In the rows, 128 means zero.
Each row is followed by its class; each block has classes of its own.
[ 90 124 138  91  53 176 134 182 184 139 178  83  91 132  94 162 130  99
 149 125 112 163  91 105 110 144  69 139 109 121  76 156 117 144 118 134]  P
[138  86  77 108 116 112 208 120 101 111 108 135 116 121 137  62 140  76
 128 179  93 126 116  95 158 150 124 108 123 162 129 134 118 112 145 113]  A
[111 113 118 166  84 146 139 187 189 120 131 124 151 156 104 141 139 135
  99 155 166 129  73  86 151 125  86 154 141 109  82 126 109 186 119 126]  R
[225 126 141 138 161 157  25 171 128 105 149 143 137  94  95  97 130 147
 130 170 181 106 129 103 148 108  81 120 166  88 139 176 166 151 118 157]  V
[155 156 138 164 137 129 174 128 133 131 121 122 174 145  97 159 136 158
  91 128 171 154 118 117 111  95 102 149 164 131 131  98  95 162 157 142]  A
[109 103 115 112 116 168 133 119 124 103  84 197 138 131 124  83 139  97
 146 217 122 124 143  92 131 105  56  93 111 142 142 179 153 129 157 116]  P
[ 80 151 106 155  85 102 131  47 203  94  92 187  48 145 105 139 111 102
 137 150 108 131 137 116 149  80 109 136 133 183 149  86 171  98  92  40]  A
[100  82 101 122 144 149  94 105  71 113 102 106 120 130 127  97 182  98
 145 104  88 108 126 103 172 154 126 111 113 171 179 131  87  68 118 100]  P
[ 95  85 126  86 135 149 129 129 117 121  92 150 128 109  90 134 122  93
 163 105  52 100 117 141 129  96 155  69 106 102 188 206 138 107 130 161]  Y
[133  66 106  83 158 103  74 114  63 103 136 101 158 141 135  87 152 149
 149 131 119 125 166 150 173  98  76  98 102 145 183 130 105  92 148 129]  Y
[163  54 193  81 124 142  87 114 185 146 109 166  92 117 117 126 140 132
 159 152 240 116 105  86 143  86 102 120 145  73  52 186 122 165 120 145]  D
[119  83 102 120 140 123 200  81 116 108  58 112 101 139  99 128 119 115
 193 208  47 124 154 144 144 166  76  71 130 179 171 160 182 147  78 138]  P
[123 118 122 120 127 147 125  83 124 124 111 120 117 143 158  90 174  76
 120 175 121 120 113  90 155 162  89  80 113 178 128 136 117  93 123 137]  P
[145 118  81 139 148 111 155 105 102 130 136 191 136  89 111 133 148 153
 163 115  88 161 124 181 155 120 152 104 146 110 189  99 117 139 190  94]  N
[126 131 103 137 131 130 111 118 117  87 129 126 134 128 131  80 143 109
 124 169 172 104 173  91 148 102  92 128 117 175 163 116 118 129 127 143]  U
[117 119 111 126 153  71 167  98 140 100 117 155  88 114 156  88 119  85
 137 186 138  92 134 118 121  87 111 112 136 152  87 109 124  73  89 121]  V
[114  66 107 127 123 122  70 105 103 142 147 129  60 140 142  58 152 113
 140 132 174  70 178  78 160 142 129 147 125 226 109 106 144  95 104 105]  U
[136 122 126 144 101 139 110 185  81 138 117  52 208 103 104 128 116 170
 145 132 173 169  96 135 156 132 133 187 164 148 132 111 140 173 144 186]  R
[102 155 119 125 164  73 100  48 116  92  96 154 105 139  95 105  81 133
 163 110 123 120 133 155  76 101 159  89 137  87 161 132 115  75 129  57]  F
[118 179 139 123 186  93 154  35 144 125 115 215 110  97 111 181  92 109
 132 182 137 126 146 166  87  56  66 122 168  96 185 109 152  77 120  95]  K
[ 84  36 142  81 128 143  88 121  87 180 172 112 126 100 121  72 182 125
 161 127 161  89 119  93 109 118 142 132 149 173  75 100 118  89 124 117]  D
[ 58 122 127 111  89  74 137  88 132 120  96 113 101 140 162 125 127 121
 147 166 130 156 117  97 126 102 114 124  85 144  94  89 141 131 150 124]  G
[156  93 123 106 208 184 154  82 117  82  46 156 140 116  97 107 136 116
 171 128  84  96 121 105 155 128 165  84 122  84 163 130 143 153  45 127]  D
[124 114 142 159  87 124 132 198 160 104 128  87 204 159 100 120 132 140
  92 147 183 120  94 109 148 135  96 163 160  85 119 144  77 162  95 129]  R
[ 79 173 103 105 128 113 177  30 152 104  79 183 165 139  95 102 101  80
 137 182  98 142 130 135  94 130 140  90 141 109 171  98 198 113  97  96]  N
[142  89 172  85 164 129  34 139 169 107 122 152  35  81 133 141  77 121
 199 150 181 158  91 135 125 107 136 105 141  87  95 165 198 132 112 114]  G
[152 120 121 121 178 142 104  71 123 128  94 131 138 122 100 139 130 155
 162 160 122 160 106 192 132 138 117  76 132 115 158 138 146  77 147 116]  Y
[153 141 106 150 124 148 153 121 121 136 124 124 164 123 104 176 146 133
  88 154 103 171  97 119 157  97  79 108 139 126 150 135 105 157 141 154]  K
[140 120 102 117 113 123 118 134 122 105 143 109 104 138 121 124 132 107
 113 137 154 118 150 102 151 106  85 108 124 202 145 130 115 101 107 152]  U
[192 175 107 158 165 153 108  74  62 110  84 143 126 119 140  62 164 136
 135 161  86 128 135  83 176 142  99  90 109 174 157 117 106 135 130 129]  F
[134 120  89 139 130 141 150 158 119 124 112 121 131  88 117 111 122 119
 187 175  91 124  76 124 124 159 105 101 121 117 146 130 151 144 154 156]  P
[132 149 116 140 163 123 109 101 102 110 159 147 132 132 163 108 170 122
  96 129 125  87 148 109 156 126  88 121 144 191 162  65 120  83 122 120]  R
[168 141 118 116 140 107 121 136 114 130 137 146 155  95 130 108 102 142
 146 169 126 125 103 129 123 121  97 122 143  75 127 111 144 120 136 137]  K
[162 128 136  88 113 111 159 200 109 132 136 111 132 137  96 115  77  75
  95 142 124 150 114 123 120 128 133 141 164 110  99 182 104 121  87 131]  V
[147 102  77 150 156 107 151  78 105  85 107 151  69  93 121  80 162 106
 144 168 111  98 149  77 158 101 105  81 119 156 140 149 109 111 141 115]  K
[164 149 109 129 157 137 142 150 114 145 124 123 133 107 133 124 123 135
 154 174 109 162  91 145 126 150  92 114 102 107 127 131 128 154 188 160]  Y
[142 104 105 144  78 141 124 183 168 131 137  95 125 133  51 172 102 151
 145 113 146 156 100 139 156 112 136 129 147 118 140 146 113 198 120 150]  U
[102 100  98  96  79 122 121 115 132 137  99 199 132 103  81  93 115  83
 130 191 159 133  77  83 140  65  80 133 160 149 132 132 144  70 141  84]  A
[173 179 174 142 123 153  75  70 177 147  83 221 156 124  90 171 156 123
  92 202 156 127  81 104 144  54  44  86 165  89 128 170 102  85  96 131]  V
[133 156 115 149 132 120  60 158 118 135 168  85 214 138 100 105 113 137
 111 157 142 135  75 133 124 119  61 140 120  66 170  93  89 140 116 120]  Y
[115 151 134 150 129 144 100 118 119 151  99 125 176 151 105 157 134 125
 101  75 160 172  67  92 140 117 132 178 137 100 110  90  69 144  74 103]  N
[114  78 130 157 131 145  51 181  84 130 139  56 157 115 113  97 139 176
 194 164 159 162 118 123 117 129  94 134 145 176 108 131 116 166 141 136]  P
[142 117 140 137 120 156  88 111 109 134  84 141 137 107 127 113 169 143
 131 186 124 143 114 102 162 145 128  86 130 154 157 144 191 142 170 155]  G
[136 166 111 161  80 167 164 101 128 160 123  75 194 166 102 181 133 140
  53 144 130 204  77 131 154 112  65 135 125 157 126 112 115 183 124 166]  F
[183 181  99 149 160 111 109 150 115 117 114 153 151 109 132 136 136 133
 111 170 136 143  80 125 134 122  94 128 140  95 134 105 113  97 164 135]  V
[122 156  78 132 109 179 176 191 191  95  65 187  71 142  24 167 111  91
 120 131 101 145  73  86 153 112  68 154 107  90 136 157 110 117 108  64]  Y
[129 116 122 141 106 149  87  91 124 125  97 111 106 131 135  73 161  71
 136 193 126 102 106  40 171 154  59 101 103 166 137 162 127 140  93 146]  P
[139 164 110 172 185 129 103 170 123  77 100 117 182  98 120  99  91 121
 144 192 164 172  88 152 108  87 120 106 130 104 167 138 118 155 164 147]  Y
[151 151 114 103 119 140 106 152 118 127 130 133 145  77 123 114 132 115
 158 167 125 141  74 114 126 132 111 121 127 113 144 108 144 119 155 138]  D
[124 102 124 126 108 133 190 204 113 131 110  87 168 176 107 110 121 124
  92 135 140 165 154 127 134 143 139 151 117 138 123 169 119 204 191 162]  Y
[144 105  99 118 155 108 116 146 116 127  99 125 144 119 135 117 118 123
 158 156 110 132  62 111 135 151 130 115 146 123 139  97 160 132 143 140]  A
[ 86 126 148 102 131 114  91  85 117 137  89 133 141 100 119  82 114 106
 190 244 163 133 105 114 117 130  81 137 173 169 107 115 166  84  87 112]  R
[142 173 172 138 115 166 188 148 151 120 108 122 121 139  90 161 109 127
 113  89 120 151 135 117 117 100 130 145 134 107 115 171  90 190 102 155]  F
[174 111 111 103 187 114 155  55  73 176  73 189 121 137  94 161 103 113
 118 154  88 118 109 133 132 115 102 100 150 103 139 156 139 102  97 127]  V
[153 161 155 146 149 145  33 144 132 167 146 123 156 158  98 160 112 151
  94  83 140  97 100 136 121 151  87 169 134  83 172 109 144 104  91 111]  Y
[148 139 113 147 166 145  97  68  80 121 130 135 101 130 136 119 163 148
 122 132 104 119 155 121 146 114  67 103 127 212 157 108 132  88 113 111]  F
[148 132 103 137 167 112 110 141 123 133 111 145 142 130 144 100 108 120
 138 161 118 121  84 135 137 142 115 110 110 101 145 108 142 131 148 133]  Y
[145 159 108 127 125 118 131 144 131 126 121 102 134  98 116 129 142 134
 156 144 132 137  82 106 123 144 129 127 129 124 132  77 139 147 162 151]  D
[146 110 112 143 114 162 158 172 124 156 180 111 112 113  67 156 111 152
 110 114 142 132 135 122  98 133  86 189 147  95  96 150 142 152 124 110]  K
[135 129  96 121 152 138 143 151  97 139 116 131 138  96 112 116 114 112
 167 155 116 128  78 131 122 154 102 128 137 118 152 104 135 106 145 131]  P
[153 168 107 119 119 120  89 133 131 149 138 132 134 119 122 137  97 137
 158 168 133 142 102 133 128 151  99 135 123 115 150  89 158 150 145 148]  U
[139 159 112 120 131 119 120 140 133 130 126 151 144 121 142 141 123 131
 126 156  93 136  97 122 129 140  98 132 126  90 133  97 148 116 138 120]  K
[132 124 121 124 142 155  29  78 169 122 101 155 118 123  92 177 154  95
 108 176 148 141  69 108 165  89  65 104 148 106 152 157 156  87  89 122]  V
[133 121 104 150 139 113  84 145  98 138 135 136 177 108 146  99 129 162
 148 153 142 105  92 126 131 150 125 139 143 111 141  92 157 138 178 142]  R
[138 166 126 137  61 153 136 156 148 129 145 141 185 146  81 152 119 118
  29 148 155 162  76 128 145 119  67 144 140  94 162 118 121  81 104  80]  G
[108 109 107 140 136 143 153  99 140 112 147 155  75 125 150 107 178  69
 108 131 118 112 142  82 136 146 103 117 113 170 122 147 122 119 106 104]  N
[104 130 137 117 103  88 146 146 131 154 136 122 187 180 114 135 119  89
  68 118 160 133  93  87  99 137  94 150 146  87 118 133  82 144  90 118]  N
[140 175 120 140 154 135  92 105 126 105  93 130 133 144  81 162 156 138
 128 196  85 162 135 114 112 106  87  62 159 185 148 138 164 128 137 149]  V
[143 123 144 190 116 163 140 154 138 120 115 133 152 136  89 103 103 162
 120 115 140 132 124 127 157  78 133 155 152 131 115 126  92 195  55 106]  F
[155 127 104 132 146 118 121 134 102 149 111 152 139 111 140 136 131 132
 132 174  93 123  97 103 135 137  84 116 131 114 135 128 150 134 144 145]  K
[145 209 117 146 101 189 184 148 151 132 111 203 176 119 126 163 131  67
  58 120 106 180  83 104 139 133 120 161 107  55 169 158 110 187 162 135]  N
[168 126 117 142 183 122 106 114  97 119 125 119 129 121 142 104 198 131
 124 172 113 117 119 108 166 127  98  93 152 180 119  91  84  80 106 135]  V
[108 121 127 129 113 141 118 200 106 146 127  99 210 118 120 132 114 132
 147 160 136 156  82 147 120 139  93 162 144  99 160 120 122 154 153 149]  P
[147 120 108 147 136 158 123 140 153  88 111 128 135 131  79 131 111 120
 100 141 155 147 105  96 143  94 103 130 142  93 116 152 119 142  82 105]  K
[142  89 114 136  81 130  74 177 146  92 129  61 175 117  84  97 125 159
 149 156 188 160  80 117 162 109  93 158 167 144 117 102 133 118  90 115]  A
[163 127 110 108 132 108 106 167 100 153 149 126 126 115 132 111 121 137
 146 146 109 137  97 122 123 139 126 130 134 112  82 111 132 124 151 141]  V

Next block, with new classes.
[120 138 119 153 113 136  72  96 154 188 140  93  99  72 163 137 123  97
  94 120  68 123 111 133  43 124 204  82 191 137 223  66  96 134 131 198]  T
[176 176 140 141 161 204  70 205 146 172 130 152 107  43 115 192  90 108
 163 157 114 123 154 130  88 125 186 104 168 157 195  79 122 149 116  48]  T
[103 139 113 142 110 113  65  93 150 204 143 130 105  76 162 115 108 102
  85 117  46 102  98 132  53 100 193  94 178 149 226  61 100 104 136 195]  T
[158 193 141 103 164 143 105 110 161  49 111 192 135  77 183 130  60 132
 174 170 105 132  95 135 105 168 101  93 187  50 218  64  72  82 104 152]  T
[167 169 144 130 179 184  80 196 120 138 109 145 101  48 121 179 117 126
 155 155 123 142 123 127  58 147 197  65 155 127 199 105 110 159  81  88]  Z
[111 135 129 136 125 138  46 106 154 201 124  98 121  98 158 152 130 121
  83  98  70 111 125 122  45 126 201  74 187 141 215  88 108 148 123 219]  B
[120 121 203 166 113 144 124 169  76 141 131  76  98  55 176 225 133  84
 150  86 131 195  96 104  30 158 162  42 171 103 209 133  81 106 133 220]  M
[148 157 178 172 215 112 158  75 152 125 152 199 103  96 147 151 197 156
 121  78  78 156 140  92 125 155 145 132 197 167  58 178 162 151 160 152]  H
[129 104 178 183 135 132 135 187  76 132 128 117  90  62 190 237 129 102
 148  87 110 182  94 109  48 152 167  63 186 136 194 154  90 132 111 214]  J
[129 115 194 164 128 118 106 181  82 133 102 121 103  89 190 236 104 104
 142  49 116 156 101  91  56 145 156  71 193 150 206 144  83 133 130 205]  B
[100 131 102 140 114 116  66  91 140 203 163 110  98  56 148 117 127 112
  85 119  64  98  92 122  52 109 184  87 164 150 222 108  95 119 118 224]  W
[156 179 167 140 176 184  91 185 145 160 113 139  90  33 111 180 123 113
 173 137 124 146 135 137  77 136 190  71 148 125 213 123 104 156 116  90]  M
[152 186 128 117 185 183  79 184 153 144 118 150 105  57 137 172 134 125
 138 152 108 136 119 125  78 131 175  85 156 135 198 103 108 162 100  81]  C
[150 174 128  88 155 141 110 102 146  54 119 164 148  81 176 122  76 151
 167 174 112 126  81 115 106 176  91  82 169  47 227  79  73  98  81 182]  W
[157 153 144 158 186 123 145 117 139 117 126 184  95  69 153 169 144 143
 108  93  85 167 122  83 127 148 128 149 175 169  77 128 148 104 179 146]  T
[122 131 176 171 142 124 130 168  80 122 117 108  91  74 195 204 125  92
 137  73 115 154  81  94  51 150 155  45 186 131 204 141  88 121 127 210]  C
[170 169 140 135 179 188  86 176 136 143 130 133 107  54 129 186 111 121
 140 175 119 151 139 156  67 143 194  96 165 145 185  76 109 173  94  73]  X
[111 143 101 163 123 151  77 103 145 206 161  89 114  52 146 135 122 100
 100 118  88 108 108 123  42 128 201  63 166 152 222 120 103 143 112 207]  W
[145 108 184 169 129 152 127 177  80 140 124  81 109  71 174 206 113  84
 128  97 137 168 101 122  46 164 166  71 191 128 193  99  86 102 112 194]  X
[138 117 175 172 119 135 140 180  74 142 107 112  96  73 191 224 117  82
 153  68 101 179  86 101  61 160 161  73 187 150 211 125  83 112 139 180]  T
[161 178 146 109 176 159 110 128 179  21 106 191 123  41 171 105  93 136
 149 180 104 150  96 122  91 184 126  83 202  69 207  89  75  81  85 167]  S
[149 199 152 100 156 143 106 139 153  33 110 182 132  52 179 134  61 127
 168 164 116 141  91 134  99 152 104  94 189  64 209  64  71  74 110 146]  T
[155 150 176 182 219 127 154  84 149 119 150 171  99  61 151 157 155 148
 106  89  97 162 129 103 126 157 145 143 201 161  78 121 149 132 153 140]  X
[155 193 124 125 182 192  73 188 135 137 119 144 106  65 137 174 122 131
 145 149 107 132 131 120  79 130 172  76 162 145 191  98 106 157  97  77]  C
[148 140 167 174 213 126 150  99 156 123 149 179  94  88 159 165 187 161
 111  73  91 179 125  85 125 146 146 133 201 163  65 176 146 149 154 157]  J
[140 114 201 162 138 127 100 175  87 140 112 121  97  98 184 231 108 104
 147  53 120 156 106  93  47 156 159  58 197 149 191 161  90 134 133 217]  B
[ 95 141 113 138 123 126  56  96 150 184 152 134 101  70 149 108 134 115
  82 143  52 120 104 122  41 118 201  83 184 142 224  90 102 112 110 216]  S
[145 108 185 170 126 140 125 186  75 130 113  89  94  41 170 199 116  92
 145  86 140 149 100  94  27 166 173  45 201 105 213 123  98 103  99 222]  Z
[156 171 136 135 169 202  74 191 135 169 146 130 118  29 121 191 113 126
 156 156 120 135 132 111  71 131 178  98 156 161 214 101 114 164  92  77]  W
[176 154 131 137 154 200  84 185 149 174 148 120 113  32 116 190 112 111
 164 160 134 123 143 120  88 140 181  96 144 156 194 120 110 174  98  69]  W
[147 194 170 124 167 150 100 129 145  33 119 194 113  35 158 111  78 136
 164 156 140 126  91 129  87 161 113  53 164  54 189  99  69  90  62 167]  Z
[104 156 113 156 128 129  63 106 165 194 166 142 113  69 144 123 137 104
  96 117  55  95 126 145  38 120 211  64 187 128 203 119 104 128 107 210]  H
[165 178 139 128 164 195  67 197 151 164 137 144 109  35 120 197  96 118
 163 160 104 136 146 126  70 128 187 103 177 151 196  81 123 154 117  60]  T
[162 147 156 156 198 119 137 102 123 123 125 169  95  70 136 154 148 156
 111  90  87 135 123  77 125 151 153 117 187 132  89 130 151 120 147 149]  Z
[131 204 133  92 175 134  91  98 163  54 125 177 144  82 182 106  78 147
 152 168 107 115  84 120  98 156  97  76 176  38 208  67  77  84  86 169]  C
[145  98 200 158 130 141 117 187  88 136 108  95 107  74 179 237  97  95
 150  73 137 153 116  99  46 168 162  68 206 119 209 143 102 122 120 221]  B
[137 134 162 194 216 124 160 109 155 123 152 185  90  79 156 165 185 157
 112  77  97 178 131  93 129 149 148 138 182 174  60 185 166 143 152 162]  J
[141  90 167 169 114 144 146 181  71 125 127  73 109  52 188 222 116  95
 150 106 132 169  95  93  29 168 144  64 189 130 231 135  99 123 114 227]  W
[131 105 185 168 130 149 128 172  80 144 133  99 101  51 177 219 113  90
 126 108 128 171 101 117  42 162 166  77 181 135 198  94  94 102 102 200]  X
[105 147 112 147 131 124  70  91 174 187 144  95 104  69 164 123 145 101
  72 114  82 100 103 116  52 112 201  67 171 131 202  89 102 136 128 210]  C
[156 164 139 125 188 188  89 197 140 146 112 140 108  38 104 182 114 109
 159 154 119 123 122 153  46 148 186 100 169 144 183 109 112 171 118  78]  L
[115 129 137 142 118 141  54 100 155 198 138 102 123 101 151 154 119 114
  92 105  74 106 129 131  50 125 198  63 172 139 197 112 111 158 125 209]  B
[155 144 177 172 188 118 161  92 129 119 135 160  81  56 154 161 156 142
 119  80  95 168 133  84 116 156 143 120 200 130  98 139 145 116 171 170]  M
[160 151 181 185 213 129 144  93 157 107 137 176  89  56 145 154 167 147
 115  70 101 149 123  77 117 157 158 101 189 145  84 157 145 140 148 152]  Z
[113 128 100 156 113 139  82  92 156 201 154  82 118  59 159 141 144 102
  83 119  81 116 104 116  45 125 192  80 171 141 229 101  99 149 120 219]  W
[158 140 165 160 212 135 155 106 136 106 123 176 101  82 147 161 169 149
 108 108  84 172 125  68 122 168 142 133 210 149 103 143 159 121 163 164]  S
[156 199 137  95 161 141  99 112 163  44 117 185 135  82 177 129  63 138
 176 162  93 134  91 133 108 171 108  83 191  44 208  69  69  90 104 145]  T
[ 99 135  98 154 118 140  69 113 138 191 162 111  99  76 155 144 131 121
  93 125  71 122 123 134  38 111 204  65 189 133 194 120 103 144  97 217]  J
[131 125 183 155 109 154 123 180  87 127 123  99  97  71 181 224 117  80
 149  88 121 178  97 106  51 149 158  59 181 139 197 132  83 110 138 188]  T
[150 174 147 104 172 150 105 116 161  15 107 162 131  66 163 123  87 134
 158 167 119 130  87 151  70 178 101  92 181  60 174  81  57 101 105 163]  L
[164 154 139 176 201 109 147 109 131 134 120 177 101  64 153 148 148 149
  86  95  94 164 115  92 125 165 141 151 166 184  64  87 143 119 148 156]  X
[174 170 142 141 172 193  61 192 140 159 128 140 103  24 104 186 104 121
 145 158 121 116 141 120  65 127 204  77 154 129 187  96 111 158  89  74]  Z
[137 146 153 168 212 114 144  87 154 119 132 167 115 106 148 155 185 143
 113  80  97 154 112 103 106 160 126 154 181 163  73 133 139 150 184 146]  L
[176 172 147 147 172 196  63 207 141 155 117 144 111  22 103 187 102 120
 153 160 120 112 140 127  73 129 197  73 141 127 201  86 112 161  86  67]  Z
[158 170 137 104 155 139 118 107 150  50 112 171 140  55 177 124  73 141
 166 169 113 120  80 119 108 172  88  87 171  50 236  78  63  97  82 179]  W
[143 162 163 171 228 125 146  91 164 122 146 182  90  89 158 146 185 152
 108  76 103 155 122  74 125 148 129 125 184 165  79 164 159 138 161 152]  C
[147 168 136 142 201 110 132 102 151 126 130 195  93  80 160 134 173 157
  88  90  90 140 115  68 136 136 115 140 174 162  70 128 149 111 161 158]  C
[155 142 161 149 213 148 145  98 129 111 137 169 105  85 147 163 166 148
 114 128  81 177 133  81 118 178 152 133 206 144 100 143 162 108 155 159]  S
[125 121 184 177 129 135 123 177  82 123 116 119  98  68 180 209 129  91
 148  98 111 179  89  89  47 167 168  53 181 149 211 138  85 116 120 213]  S
[160 143 134 162 188 126 158 113 129 133 129 154 111  63 151 159 161 148
 113  91 107 162 112  69 124 167 124 139 165 174  94 147 148 128 156 167]  W
[152 161 156 101 179 151 125 108 167  17 110 164 125  62 167 121 100 131
 155 167 121 139  87 154  63 187 112  86 192  65 165  99  72 113 109 165]  L
[135 143 165 187 221 131 147 106 168 118 154 184  95  82 157 164 191 158
 109  75  90 186 121  94 126 154 155 126 181 166  63 181 153 148 151 161]  J
[ 89 147 109 144 128 130  71  84 162 186 147  81 115  73 164 120 141 113
  73 115  79 105 101 111  48 116 197  67 172 127 206  76 108 132 116 212]  C
[106 130 111 145 123 120  68  89 151 192 160 108  98  50 151 113 126 111
  84 110  66 104  85 120  49 118 190  80 163 151 220 114  89 115 116 225]  W
[147 161 148 156 216 127 139  96 150 121 137 165 102  75 148 151 161 156
  99  87  86 136 123  73 134 147 127 131 193 135  86 134 158 112 164 156]  C
[143 176 146 114 171 149 111 150 153  47 123 191 130  64 178 138  94 144
 158 168 130 160  93 134  85 160 109  83 174  66 180 111  79  98  72 177]  J
[168 187 144 148 179 194  57 190 132 156 122 148 108  29 108 183 101 127
 156 161 115 118 141 123  59 130 200  62 149 136 197  90 113 167  84  78]  Z
[118 139 126 161 116 138  57  88 148 182 137  77 109  58 144 126 126 107
  79 114  86  97 111 118  45 120 217  52 169 111 211  70  89 132 104 209]  Z
[ 94 137 101 158 126 142  64 106 142 207 165 120 103  78 153 143 133 118
  93 133  72 119 120 139  37 111 203  71 178 130 206 113 107 141  93 220]  J
[116 121 204 190 124 125 135 164  76 143 126 113  81  55 191 219 126  86
 160  67 124 182  96  98  43 156 164  44 175 126 222 136  81 108 128 221]  M
[134 159 158 163 179 106 149 104 130 136 128 178  83  63 152 158 168 149
 117  82 107 170 129  72 127 148 131 130 164 147  92 127 148 112 164 176]  M
[159 167 141 123 183 200  78 190 139 126 122 150 106  70 129 180 125 118
 145 182 112 165 132 126  72 152 203  87 169 147 202 112 113 154  99  78]  S
[129 186 157  96 162 154 102 135 160  34 125 189 131  49 161 117  92 139
 161 184 113 152  92 119  82 167 113  74 184  70 200 104  84  82  83 173]  S
[137 101 189 173 127 136 124 191  69 120 103  98 105  87 186 244  91 100
 149  75 133 157 122 103  42 163 154  64 206 123 215 140 107 130 121 224]  B
[158 190 140 105 153 160 109 115 163  30 113 176 123  55 178 124  77 137
 160 167  99 147 103 137 102 168 110  85 190  68 191  69  71  91 100 144]  T
[136 178 159 111 172 154 109 141 160  46 129 177 130  45 173 129  97 145
 159 162 130 164  87 135  80 162 113  86 174  67 181 113  73  88  67 175]  J
